Moves between units:
y: SN->ZB, BT->BZ, BD->ZQ, CP->DZ, FT->BB, JM->HS, GZ->ZB, NG->TM, MP->MS, PF->PJ, MQ->GZ, SM->ZP, ZQ->MH, GP->BZ, RH->PC, DG->FJ, LZ->MP, ZP->GR, TD->SM, JD->MS, GB->GQ, ZL->RR, PJ->BG, RR->ZF, QM->QJ, GR->JN, NZ->QS, NQ->GD, HS->JT, BL->BM, TC->DZ, BC->TT, TM->ZQ, FG->NT, QS->ZC, BG->CP, RC->FT, BB->JM, ZF->JT, CN->HL, ZM->MN, DZ->GP, DQ->LZ, MH->GP, JG->LD, ZC->JG, TN->PJ, ZG->DG, JP->TQ, HL->FZ, GD->JM, JN->DQ, PC->ZL, FJ->MP, LS->BL, DH->TH, BM->BD, JT->JP, LB->PF, FZ->DC, GQ->DH, BQ->ZQ, LD->LB, GG->ZM, DC->BC, QJ->RR, JJ->NG, TQ->ZC, TH->TD, SG->NQ, FS->RH, ZB->NC, MS->GB, DP->DQ, HP->DP, FL->PF, NT->HP, NC->SN, MN->HP, BZ->JM, TT->LS
m: SN->ZB, BT->HS, BD->GP, CP->GD, FT->DQ, JM->JP, GZ->SN, NG->HL, MP->TT, PF->CP, MQ->NC, SM->JN, ZQ->FS, GP->BD, RH->ZL, DG->BQ, LZ->GB, ZP->QM, TD->GR, JD->GQ, GB->TH, ZL->JJ, PJ->SG, RR->NG, QM->DG, GR->QJ, NZ->FT, NQ->NZ, HS->TQ, BL->ZQ, TC->BZ, BC->SM, TM->FZ, FG->GZ, QS->BB, BG->NQ, RC->FG, BB->CP, ZF->TM, CN->DC, ZM->DP, DZ->JM, DQ->MS, MH->RH, JG->PF, ZC->LB, TN->RC, ZG->MP, JP->JG, HL->TC, GD->JP, JN->ZG, PC->ZF, FJ->BC, LS->BL, DH->SM, BM->LS, JT->ZC, LB->BG, FZ->DZ, GQ->BM, BQ->LS, LD->JG, GG->HP, DC->BT, QJ->SM, JJ->CN, TQ->JP, TH->ZP, SG->TN, FS->ZL, ZB->FL, MS->DH, DP->SN, HP->GR, FL->MN, NT->ZB, NC->GG, MN->DQ, BZ->CP, TT->BM
b: SN->HP, BT->HS, BD->ZF, CP->GD, FT->NT, JM->JP, GZ->SN, NG->HL, MP->TT, PF->GZ, MQ->NC, SM->JN, ZQ->TC, GP->PC, RH->JJ, DG->BQ, LZ->FT, ZP->QM, TD->GR, JD->GQ, GB->TH, ZL->JJ, PJ->SG, RR->NG, QM->DQ, GR->QJ, NZ->FT, NQ->PF, HS->TQ, BL->ZQ, TC->BZ, BC->BL, TM->FZ, FG->GZ, QS->BB, BG->LD, RC->FG, BB->MQ, ZF->TM, CN->DC, ZM->DP, DZ->PC, DQ->DG, MH->RH, JG->CN, ZC->LB, TN->TC, ZG->MP, JP->JG, HL->TC, GD->QS, JN->ZG, PC->DZ, FJ->DG, LS->RH, DH->SM, BM->MH, JT->ZC, LB->BG, FZ->DZ, GQ->TD, BQ->LS, LD->PJ, GG->HP, DC->BT, QJ->FJ, JJ->CN, TQ->LD, TH->ZP, SG->TN, FS->JP, ZB->FL, MS->DH, DP->JD, HP->LZ, FL->MN, NT->ZB, NC->GG, MN->DQ, BZ->JT, TT->BM

The rows follow the links: the fewer symbols apart two units are, the more alike their rows tend to be.

Rows of some units; one shown again gets a slightly different row:
FT [ -5,  44,  15,  16,  44,   9,  12,  -1, -10, -11,   5,  -2, -31, -28,  18, -23,  16, -16,  -4,   2,  -2,  -6,   4, -17,   2,  -9,   5,  18, -16,  -8,  -8, -13, -10,   9,  12, -13, -42, -14,   2,   2,  -2,  13,   9,  -2,   4,  -7,  16]
DG [ -6,  -9, -10,  -7,  13,  -6,  11, -14,   4, -51,  10, -11,   3,  -9,  15, -30,   1,  12,  10,  -4, -12,   8,  -4,   3,  -5,  28, -22,  18,  -1,  -2,  17,   1,   9,  16,  -8, -16,  22,  -9,  17,  50,   7,  13, -13,  -9,  28,   5, -10]
DQ [ -2,  25, -11,  -9,  -4,  13,  17,  -4,  10, -47,   6, -10,   3, -17,   8,  -3,  -3,  10,   6,  -7,   0,  -6,   9,  19,   1,  -1, -22,   1,   8,   0, -10, -10,   5, -10,  15, -38,  -8,  -2,  36,  51, -11,  18,  -8,   7,  19,   2,  -5]
ZF [ 16, -10,   8, -10,  -1, -21, -24,   1,  -9,  32,   9,  11,  22,  15, -14,   8, -19,   2, -12,  12, -14,  15, -11,   1,  -7,  -2,   8,   9, -21, -14,   3,  -9,  -3,  15, -10,  30,  10, -28, -20, -44,   1, -19,  15, -16, -28,  -7, -11]
HP [  0,  42,  -4,  -7, -23,  14,   5, -10,  -2, -25,  -4,  -5,  -1, -12,   0,  22, -10,   7,  13,   1,  18, -12,  14,  30,   4,   7, -18, -25,  14,   2, -26, -13, -11, -11,   9, -25, -13,  20,  37,  19, -19,  24,  -6,  19,   1,  10,  10]
QM [  9,   9,  -9, -13,  10,   6,  14,   5,  13, -44,   0,  -2,  16, -15,   4, -14,   2,  10, -12, -15, -15,  13,   0,  10,  -1, -12, -16,  16,   3,  -2,   7,  -8,  11,  -8,  11, -31,   1, -18,  22,  60,  -5,  -2,  -7,  -3,  23,  -2, -17]
BG [-11, -29,  14,  20,  -9,   9,   4,   9,   3,  23, -31,  16, -16,  14,   2,   5,  28, -14,  -9, -19,  13, -10,  -4, -23,   9, -11,  21, -15,   9,  17,   9,  26,  -4,  -9,  -4,  25,   5,  34, -22, -16,  14,  -8,  -6,  13,  15,   0,  13]
JP [ -6, -23,  -6,  20,   1,  -8,   2,   1,  12,  44, -16, -23, -17,   7,   3,   1,  -2, -26,  -2,  16,   5,  15,  14,   0, -10,   7,  29, -28,  17,   4,  25,   7,  16,  26,  -7,  14,   6,  24, -13, -23,  11, -11, -20, -17, -13,  -6,  13]
DZ [ 11,  -4,  12,   1,  15, -16, -19,   2,  -9,  41,  11,   1,   8,   6,  -8,   0, -11,  -8,  -8,  15, -11,  14,  -6, -10,  -8, -13,  15,  11, -20, -17,   7, -10,  -4,  16,  -4,  25,  -9, -27, -24, -51,   5, -19,  17, -19, -29,  -9,  -5]
CN [ 19, -12,   5,  -8, -15, -21, -26,   0,  -3,  16, -28,  15,  33,  22, -14,   4, -10,   4, -14,  -6,  -5,  24,  -9,  21, -11,   5,  11, -15, -12, -10,  14,  -7, -10,  27, -13,  36,  30,   1,  -8, -16,   7, -23, -13, -15,  -3,   3,  -8]
GD [ -9,   0,   9,  27,  33,  -2,   9,   6,   1,  38,  -6, -16, -37,  -7,   9, -17,  11, -31,  -7,  12,   1,   5,  10, -21,  -5,  -9,  30,  -6,   2,  -6,  17,   5,   7,  22,   1,   7, -25,   3, -22, -28,   8, -10,  -4, -14,  -9, -13,  15]
ZC [-11, -24,  -4,  22,  -4,  -3,   5,   6,  12,  41, -24, -16, -19,   7,   4,   1,   8, -26,  -3,   5,   9,   6,  10,  -2,  -5,  -1,  31, -31,  19,   9,  24,  15,  11,  19,  -1,  16,   4,  34, -17, -19,  12, -11, -21, -10,  -4,  -5,  14]
CP [ -7,  -4,  12,  26,  28,  -3,   2,   8,   1,  40, -10,  -9, -33,  -5,   7, -12,  12, -28,  -8,   8,   1,   3,   5, -24,  -2, -13,  31,  -2,  -4,  -3,  13,   6,   2,  16,   2,  13, -27,   6, -25, -36,  10, -11,  -1, -12, -12, -12,  18]
SG [ -3, -12,  25,   9,  -2,  12,  -1,   8,  -5,   2, -26,  39,  -4,  13,   0,  -5,  30,   4, -12, -30,   6, -19, -16, -32,  15, -14,   8,   8, -14,  14,  -4,  20, -21, -16,  -1,  26,  -1,  12, -22, -10,   9,  -7,   9,  25,  24,   3,   9]
BM [-16, -39, -18, -11,  -6,  -5,   3, -12,   0,  -2,  51, -12,  -7,   7,   0,  -1, -16,  12,  32,  17,   1, -14,  -8, -16,   4,  31, -24,  23,   4,  11,   2,  16,  15, -12, -15, -10,  21, -13, -13,  -7,   4,  15,  17,   2,  -9,   3, -15]
TM [ 19,  -4,  12, -15,   1, -20, -30,   0, -10,  19,   0,  13,  28,  14, -13,   2, -16,   7, -12,   7, -13,  19, -13,   5,  -7,  -6,   5,  13, -27, -15,   0, -13, -11,  15, -12,  33,  13, -30, -18, -38,   1, -21,  13, -16, -21,  -2,  -9]
ZQ [ -5, -38,  -5, -11,  -2, -17, -13, -14, -10,   9,  41,  -3,   3,  12,  -3,  -4, -14,  12,  23,  20,  -5,  -3, -12, -16,   0,  30, -14,  25, -13,   1,   1,   9,   5,   7, -25,  19,  27, -19, -20, -30,   8,   0,  17,  -5, -17,   4, -12]
PF [ -9,  -9,  16,  22,  -7,  12,   2,   5,  -2,  17, -38,  22, -20,  12,   3,   7,  26, -11,  -6, -17,  17, -22,  -2, -19,   9,  -6,  20, -19,   7,  11,  -1,  20, -17,  -5,   0,  24,  -8,  43, -14, -23,   9,   2,  -9,  18,  16,   3,  23]
GB [ -2,   1, -15, -13,  -7,  17,  18,  19,  13,  -6,  21,  -4,   7,  -7,  -7,  15,  -3,   7,  -9,  -4,  -4,  -4,   2,  -1,   7, -30, -13,  13,  15,   6, -11,   2,  20, -48,  24, -44, -15, -17,  11,  33, -10,  -2,  12,  11,  -6,  -5, -21]
BC [ -6, -30, -16, -11,   2,  -9,   5, -15,   7, -36,  21, -18,  10,  -3,  10, -24, -10,  13,  15,   1, -14,  10,  -2,   4,  -5,  30, -24,  17,   1,   4,  23,   5,  13,  16, -17,  -8,  35, -14,   8,  37,  10,   4,  -7, -15,  15,   4, -13]
FG [ -1,  49,  26,  11,  22,  11,  -3,  -6, -21, -23, -13,  20, -20, -19,   9, -12,  18,  -4,   0,  -7,   6, -16,  -4,  -8,  10,   1,  -5,  10, -22,  -8, -27, -11, -28,   4,   5,   4, -32,   1,   8,  -7,  -9,  20,   7,  19,  13,   5,  23]
DC [ 12, -14,   1,  -3,  -7, -23, -22,  -2,   4,  10, -26,  -8,  27,   9,  -3,  -1, -12,  -6, -15,   5, -11,  31,  -2,  24, -17,   7,  13, -18,  -6, -11,  25,  -8,   1,  38, -16,  32,  31,   0,  -3,  -8,  10, -23, -20, -24,  -6,   0,  -3]
NC [ -2,  49,  -3,   3, -14,   9,   1, -17,  -8, -14,  -5,  -5, -16, -13,   1,  17,  -9,   1,  16,   8,  21, -17,  14,  24,   1,  14, -12, -25,   7,  -1, -28, -16, -17,   2,   4, -14, -20,  25,  30,  -1, -16,  28,  -2,  14,  -5,   9,  19]
MP [-10, -13, -16,  -9,   9,   1,  16, -12,  10, -45,  24, -17,   0, -12,  12, -24,  -4,   9,  15,  -4,  -9,   0,   1,  -2,  -1,  22, -25,  21,   5,   4,  12,   5,  16,   2,  -3, -28,  17, -14,  16,  50,   3,  15,  -8,  -8,  23,   1, -15]
TT [-17, -32, -18,  -8,   3,  -8,  11, -15,   2, -24,  43, -14,  -7,   2,   8, -17,  -8,  14,  28,  11,  -4,  -4,  -5, -11,   0,  41, -26,  21,   7,  10,  11,  12,  16,   1, -13, -13,  27,  -8,   0,  21,   6,  16,   1,  -2,   9,   6, -12]
BQ [-12, -31, -15, -12,   2, -10,   1, -22,  -2, -31,  32, -16,  -1,  -3,  10, -22,  -6,  14,  29,   7,  -4,  -4,  -5, -11,   1,  45, -23,  24,  -2,   4,  14,   8,   9,  14, -20,  -3,  31,  -7,   0,  17,  11,  17,  -2,  -6,  13,   7,  -9]
LB [-12, -30,   4,  21, -15,   7,   5,   7,   9,  28, -32,   5, -14,  17,   1,   7,  21, -17,  -3, -10,  12,  -9,   1, -14,   2,  -3,  27, -25,  18,  18,  15,  25,   3,  -3,  -3,  21,   9,  41, -16, -18,  11, -11, -15,   7,  11,   1,  16]

Each walk starts at a row. The symbols on each line, taken left to right, move it on to the next unit.
Answer with the unit's row; about right is enough.
---
[ -1,  -5, -22, -14, -26,  15,  17,  11,  12,   0,  25,  -4,   6,   0, -12,  30,  -9,  11,   5,   1,   3, -13,   7,   7,  11, -18, -16,  -1,  20,  10, -19,   6,  19, -49,  19, -39, -10,  -5,  15,  16, -15,   6,  11,  15, -11,   0, -18]
b b b [ 10,  11,  -8, -16,   0,   7,  13,  11,  12, -37,  -1,  -1,  20,  -7,  -3,  -2,   0,  15, -18, -16, -15,   8,   1,  16,  -2, -23, -16,  12,   4,  -5,   0, -10,  10, -19,  16, -33,  -5, -20,  25,  55, -11,  -3,  -7,   0,  15,  -1, -23]
y [  4,   4,  -9, -12,   8,   1,  16,   3,  11, -50,   2, -11,  13, -15,  10, -21,   0,  13,  -7, -14, -14,  13,   2,  11,  -3,  -5, -16,  15,   2,  -2,  10,  -8,  14,  -6,   9, -30,   6, -16,  21,  64,   0,   2,  -9,  -5,  26,   0, -17]
---
[  8,   6,  -8, -15,   3,   8,  16,  14,  13, -29,   2,  -2,  17, -11,  -1,  -3,   2,  10, -18, -14, -15,   8,   3,   8,   2, -30, -13,  15,   4,  -2,  -1,  -3,  15, -28,  21, -36,  -5, -20,  13,  53,  -7,  -7,  -1,  -1,  12,  -5, -21]
y m [ 14,   8,  -3, -18,   8,  -3,   5,   8,   9, -40,  -4,   5,  29, -11,   2, -15,  -1,  14, -19, -19, -18,  17,  -4,  17,  -5, -17, -12,  15,  -5,  -4,   9, -13,   6,  -5,   9, -22,   7, -23,  16,  59,  -4,  -8, -11,  -6,  22,   0, -20]
b b y [ -6, -10, -10,  -9,  15,  -6,   8, -13,   7, -47,   8, -11,   6,  -8,  16, -29,   0,  12,   7,  -5, -13,  12,  -3,   6,  -4,  24, -21,  20,  -4,   0,  21,  -3,   9,  16,  -7, -14,  24, -12,  12,  52,   6,   9, -14, -10,  27,   4, -10]
---
[ 22,   1,  20, -10,   1, -17, -29,   0, -12,  13, -16,  23,  35,  15, -13,   1,  -7,   8, -26,  -7, -15,  20, -17,   7,  -6, -12,  11,   6, -27, -12,   4, -13, -16,  17,  -8,  35,  14, -20, -17, -23,   4, -24,   7, -12,  -8,  -1,  -9]
y y m m [ -2, -17, -11,  17,   4, -15,  -2,   0,  10,  33, -17, -26,  -8,   4,   3,  -2,  -7, -22,  -3,  15,   2,  22,  16,  14, -15,   5,  27, -32,  20,  -2,  29,   2,  11,  32,  -8,   9,   8,  20,  -5, -15,  10, -14, -25, -26, -13,  -7,   8]
b b m [ -7, -29,  -3,  20, -18,  -1,  -2,   5,  12,  35, -33,  -3,  -7,  16,  -2,   9,   9, -18,  -6,  -6,   8,   3,   6,  -1,  -4,   2,  26, -34,  17,   9,  24,  16,   4,  13,  -7,  24,  15,  41, -15, -19,  14, -15, -22,  -6,   3,   2,  10]
---
[-10, -25, -10,  19,  -6,  -7,   3,   2,  17,  35, -19, -23, -14,   9,   3,   3,  -1, -24,   0,  10,   6,  15,  15,   6,  -9,   2,  29, -32,  23,   5,  26,   9,  13,  24,  -5,  12,   9,  30,  -8, -17,  10, -13, -24, -17, -10,  -3,  10]
y m m m [ -9,  -7,  24,  25,  17,  10,   8,  12,  -2,  20, -26,  20, -25,   6,   6, -12,  36, -16, -11, -15,   5, -15,  -9, -37,  11, -13,  22,   5,  -6,   9,   1,  18, -11,  -3,   5,  20, -18,  16, -25, -18,  12,  -5,   2,  11,  15,  -2,  20]
b b m [ -3,  48,   2,   2, -15,  13,   0, -12, -11, -19, -10,  -1, -11, -14,   1,  19,  -3,   4,  15,   4,  19, -18,  13,  21,   4,  11, -13, -22,   5,  -1, -33, -14, -18,   1,   3, -12, -19,  25,  29,  -2, -19,  29,  -4,  21,   1,   9,  19]
---
[ -4,  32,  -9,  -7,  12,  15,  22,   1,   4, -34,  20, -11, -10, -24,   7,  -8,   0,   3,   6,  -1,   2,  -7,  11,   4,   6,  -6, -17,  11,   7,   2,  -9, -11,   7, -19,  18, -47, -21, -12,  26,  46, -12,  19,   2,  10,  11,  -1,  -6]
b b [ -3,  59,  14,   6,   8,  11,   2, -11, -14, -22, -10,   6, -20, -20,   8,  -1,   4,  -1,   8,  -1,  12, -19,   8,   9,   6,   7, -10,  -8,  -6,  -6, -28, -19, -24,   2,   7,  -9, -31,  10,  22,   2, -15,  25,   5,  18,   7,   8,  23]
m b m [ -4,  31, -10,  -4, -26,  12,   7,  -9,   1, -27,  -7,  -2,   0,  -8,   0,  19,  -6,   8,  16,  -2,  18, -15,  13,  29,   1,  13, -19, -23,  17,   3, -24,  -7,  -8,  -9,   8, -21,  -3,  28,  36,  23, -16,  22, -10,  20,   7,  13,   9]
---
[  2, -20,   2,  -5,   7, -14, -16,  -4, -11,  37,  36,  -2,  -3,   7,  -9,   6, -16,   0,   8,  27,  -6,   1,  -7, -13,  -1,   5,   0,  17, -10,  -6,  -3,   1,   4,   2, -10,  17,   2, -30, -27, -50,   2,  -8,  24, -10, -34,  -5,  -8]
m m m [ -3, -27,  -5,  -7,   3, -14, -10,  -6,  -8,  27,  44,  -3,   2,  10,  -7,   7, -20,   6,  17,  21,  -6,  -4,  -9, -17,  -1,  16,  -9,  22,  -8,  -3,  -3,   2,   8,  -3, -15,  11,  11, -26, -25, -43,   0,  -3,  27,  -7, -33,  -2, -14]
b b m [ 23,   5,  14,  -7,   9, -19, -28,   2, -13,  26,  -5,  16,  24,  12, -13,  -3, -12,   3, -19,   9, -12,  25, -13,   7,  -7,  -5,  12,   7, -23, -16,   6, -16, -10,  21,  -7,  32,   8, -26, -16, -32,   4, -25,   8, -21, -20,  -5, -10]
---
[ -4,  57,   3,  10,  10,   6,   3, -16, -11,  -8,   0,  -9, -26, -23,  10,   6,  -5, -10,  14,  14,  15, -12,  17,  13,  -1,  12,   1, -19,   1, -10, -20, -20, -16,  16,   6, -13, -34,  18,  25, -13, -13,  25,  -2,   7,  -7,   4,  24]
m b y [ -3,  23, -14,  -5, -36,  15,   3,  -9,   4, -13,  -4,  -6,  -1,  -1,  -5,  32, -12,   6,  17,   4,  19, -17,  14,  30,   3,  12, -16, -30,  22,   4, -26,  -7,  -4, -15,   7, -20,  -2,  32,  33,  10, -17,  21,  -4,  19,  -2,   9,   4]
b b b [ -1, -10, -20, -13, -17,  13,  19,  18,  14,  -1,  29,  -4,   6,   0,  -9,  23,  -4,  11,   1,   4,  -2, -10,   4,  -3,   8, -21, -16,   7,  18,  11, -14,   8,  20, -52,  19, -41,  -6, -16,   8,  21, -13,   2,  11,  14, -11,  -4, -20]
---
[ -5,  28,  18,  20,  47,   6,  13,   2,  -5,   3,   1,  -4, -36, -23,  14, -28,  19, -21,  -8,   4,  -3,  -3,   3, -23,   1, -12,  15,  15, -15,  -7,   4,  -3,  -4,  12,   8,  -3, -39,  -9,  -9, -10,   4,   5,   8,  -4,   4, -12,  18]
m y y [ -5,  -4,   0,  21,  21, -11,   4,   0,   6,  45,  -6, -26, -22,  -3,   7,  -7,  -4, -28,  -5,  19,   1,  18,  15,  -5, -13,  -6,  32, -14,  10,  -6,  23,  -1,  12,  29,  -4,   9, -15,   7, -17, -31,   8, -15,  -9, -25, -18, -12,  14]
y y [ -4, -21,  -6,  18,   0, -13,  -2,   1,   9,  44, -14, -24, -10,   8,   3,   0,  -5, -25,  -4,  15,   1,  16,  10,   3, -11,   0,  28, -28,  15,  -2,  25,   7,  15,  26,  -6,  16,   4,  19, -15, -27,  10, -16, -19, -21, -14,  -9,   9]
---
[ -1,  54,  15,  11,   4,  13,   0, -14, -14, -22, -14,   7, -19, -16,   7,   5,   7,   1,  11,  -3,  16, -23,   5,   5,   7,   9,  -6, -14,  -7,  -9, -31, -13, -26,   7,   4,  -3, -28,  20,  25, -10, -11,  28,   2,  18,   9,   8,  26]
m m b [ -4,  38,  -1,   3, -24,  12,   2, -12,  -6, -20, -18,   3,  -7,  -5,   0,  16,   0,   5,  14,  -7,  22, -20,   7,  22,   4,  15, -13, -29,  11,   2, -25,  -5, -20,  -3,   3,  -5,  -9,  40,  31,   4, -13,  27, -10,  24,  11,  15,  18]
y y [ -5, -22,  23,  13, -12,  15,  -3,  10,  -3,   7, -32,  31,  -4,  16,  -2,   1,  32,   0, -10, -31,   6, -20, -13, -30,  15, -14,  12,   3,  -5,  14,  -3,  23, -16, -16,  -2,  27,   1,  24, -21, -13,  11,  -6,   4,  21,  23,   3,  13]
